Here is a tiny trained network, its code and every weight. The questions are about switching its units off for an input and a class, where a switched-off unit gives its printed mean instead of its output.

import numpy as np


def w(rows, s, z=0):
    codes = np.array(rows[::2]) - 128.0
    scale = np.full(codes.shape[1], s)
    scale[-1] = z or s
    return codes * scale


def f(y):
    return np.maximum(y, 0)


def log_softmax(a):
    a = a - a.max(-1, keepdims=True)
    return a - np.log(np.exp(a).sum(-1, keepdims=True))


def net(x, mask):
    res = np.array(x, float).reshape(1, 8) / 4 @ E
    y = f(res @ A[0][:, :-1].T + A[0][:, -1])
    res = res + np.where(mask, y, B[0][:, -1]) @ B[0][:, :-1]
    return log_softmax(res[-1] @ U[:, :-1].T + U[:, -1])


A, B = {}, {}
E = w([
[239,214,165,45,127,159,160,116],'x0',
[70,119,130,21,125,113,136,38],'x1',
[110,63,118,98,129,127,97,142],'x2',
[107,101,206,153,125,71,80,210],'x3',
[97,150,66,175,131,182,164,34],'x4',
[191,65,163,178,127,93,46,94],'x5',
[121,99,129,63,134,239,130,191],'x6',
[78,162,255,110,126,168,108,126],'x7',
],0.0052)
A[0] = w([
[112,95,97,125,129,81,115,96,103],'N0',
[112,156,176,68,136,126,129,121,75],'N1',
[141,128,118,112,127,135,125,128,126],'N2',
[147,133,104,114,133,128,132,97,120],'N3',
[190,104,232,167,127,68,86,160,40],'N4',
[170,130,94,78,139,131,126,209,68],'N5',
[122,141,150,106,126,131,136,118,78],'N6',
[100,93,129,140,130,158,120,134,45],'N7',
[109,130,102,141,129,81,126,88,46],'N8',
[108,178,194,77,129,140,143,113,47],'N9',
[103,167,225,56,129,122,142,130,48],'N10',
[202,168,96,84,124,157,137,4,47],'N11',
[162,121,197,166,127,96,107,161,66],'N12',
[154,119,181,157,123,103,116,149,84],'N13',
[106,128,104,141,131,72,128,83,60],'N14',
[119,117,116,135,125,100,135,111,63],'N15',
[166,119,102,76,128,127,141,187,77],'N16',
[95,88,119,139,129,161,112,128,49],'N17',
[120,150,110,195,123,124,140,128,95],'N18',
[88,75,110,138,125,165,103,122,45],'N19',
[129,190,105,218,126,149,159,172,1],'N20',
[169,153,103,95,127,142,144,63,32],'N21',
[80,75,142,119,129,176,99,116,65],'N22',
[168,121,102,70,124,129,139,189,68],'N23',
[104,113,92,144,126,54,133,79,54],'N24',
[118,144,171,104,137,127,129,132,98],'N25',
],0.014,0.0022)
B[0] = w([
[87,151,96,132,116,61,118,120,177],'N0',
[124,158,138,142,80,182,107,90,193],'N1',
[150,141,130,134,125,124,117,139,144],'N2',
[161,141,133,145,148,107,136,120,164],'N3',
[133,65,200,113,178,101,4,116,254],'N4',
[142,156,125,95,91,113,129,230,192],'N5',
[126,137,134,132,106,143,132,104,153],'N6',
[98,103,151,137,144,125,169,135,157],'N7',
[118,159,75,115,110,80,125,120,167],'N8',
[107,138,135,114,52,152,133,54,206],'N9',
[110,142,134,127,38,195,90,61,229],'N10',
[242,150,166,104,196,122,210,63,248],'N11',
[147,83,147,107,163,111,42,127,211],'N12',
[142,91,142,118,152,117,67,128,189],'N13',
[130,134,57,118,99,69,134,112,175],'N14',
[116,146,107,132,120,99,119,124,147],'N15',
[158,146,129,106,89,114,135,211,181],'N16',
[85,102,159,153,140,116,169,136,163],'N17',
[112,140,51,130,166,192,132,115,174],'N18',
[55,116,177,150,155,111,170,136,174],'N19',
[119,117,53,161,187,247,105,169,192],'N20',
[204,121,160,132,177,122,162,100,195],'N21',
[80,100,193,143,112,129,193,139,182],'N22',
[176,142,129,122,74,103,134,212,185],'N23',
[113,162,62,136,101,42,115,107,188],'N24',
[124,128,133,129,90,149,107,107,170],'N25',
],0.028,0.0082)
U = w([
[224,166,153,106,204,131,199,72,118],'0',
[78,168,43,152,125,32,136,101,159],'1',
[28,72,194,186,151,133,205,149,226],'2',
[101,160,166,108,28,212,108,53,108],'3',
[105,128,46,193,202,232,118,161,69],'4',
[162,161,139,79,78,135,138,254,229],'5',
[127,35,185,104,179,113,16,134,2],'6',
],0.005,0.00039)

Each question gives the input, the list of numbers given to net, and the class t.
The units are the neurons (one row each of A and B). Each row of codes is followed by its name. A weight is (code - 128) times the scale printed after its matrix; where a second scale follows, it is the last column's (A, B and U).
mask holds one flag per neuron, in row order. A switched-off neuron (its flag False) gives its mean, the last column of its row in B, instead of its output. The means were averaged over made-up inputs and are rounded, as every weight is.
A unit's drop is (log p(t) with every unit on - log p(t) with that unit switched off) / (log p(t) with every unit on - log p(t) with every unit switched off).
The circuit of an input: a set's keep is (log p(t) with only the set's units on - log p(t) with every unit switched off) / (log p(t) with every unit on - log p(t) with every unit switched off). Starting from the 12 units with the biggest drops (on a tie, the unit counted first), units are removed one at a time, each time the one whose removal leaves the highest keep (on an exact tie, the one counted first), for as long as the keep stays at least 0.8.
units of the circuit, in order: the units of the circuit, biggest drop first
unit that matters most: the unit with the biggest drop
top k neurons: the k neurons with the biggest drops, biggest first
drop of u: that unit's drop, to one decimal
input [5,0,6,-8,0,-2,-5,8], class 0: top neuron	[N11]
input [-6,1,5,4,-4,0,5,1], class 2: units of the circuit, in order	[N22; N19]
input [-3,5,3,-7,2,8,8,2], class 2: units of the circuit, in order	[N22; N19]
input [-1,7,1,-4,-4,0,6,-7], class 5: units of the circuit, in order	[N23; N16]
input [6,5,-8,1,-6,-4,8,0], class 3: top 2 neurons	[N10; N9]
input [6,2,3,3,-1,0,-1,-1], class 3: units of the circuit, in order	[N10; N1]
input [-2,5,8,-8,3,-4,-8,7], class 0: top 2 neurons	[N11; N21]
input [0,-8,6,-8,4,-2,-8,-4], class 1: top 2 neurons	[N24; N14]
input [-1,8,7,-7,-3,-5,-4,-7], class 0: top 2 neurons	[N11; N21]
input [-6,-7,-6,-4,8,8,3,8], class 4: top 2 neurons	[N20; N18]
input [6,-7,-8,-2,-8,5,6,-5], class 5: top 2 neurons	[N5; N23]
input [-4,2,7,-3,-3,8,-7,0], class 1: top 3 neurons	[N24; N0; N14]
input [-8,8,5,4,-7,1,5,8], class 3: top 2 neurons	[N10; N1]
input [-1,-2,-7,3,1,-5,7,-1], class 5: unit that matters most	N5
input [5,-6,8,3,-2,-1,8,7], class 3: top 2 neurons	[N10; N9]
input [-1,-7,-1,2,8,-1,-7,1], class 4: drop of N20	0.4
input [3,4,1,-7,7,-5,6,6], class 0: drop of N15	0.0
input [-3,-4,5,-1,-1,-7,-1,4], class 2: drop of N4	0.1
input [7,5,-6,7,0,4,3,-4], class 3: top 3 neurons	[N10; N1; N9]
input [3,0,-2,-6,-2,1,5,-2], class 0: units of the circuit, in order	[N11]
input [-1,2,3,4,-2,-4,6,1], class 3: top 2 neurons	[N10; N1]
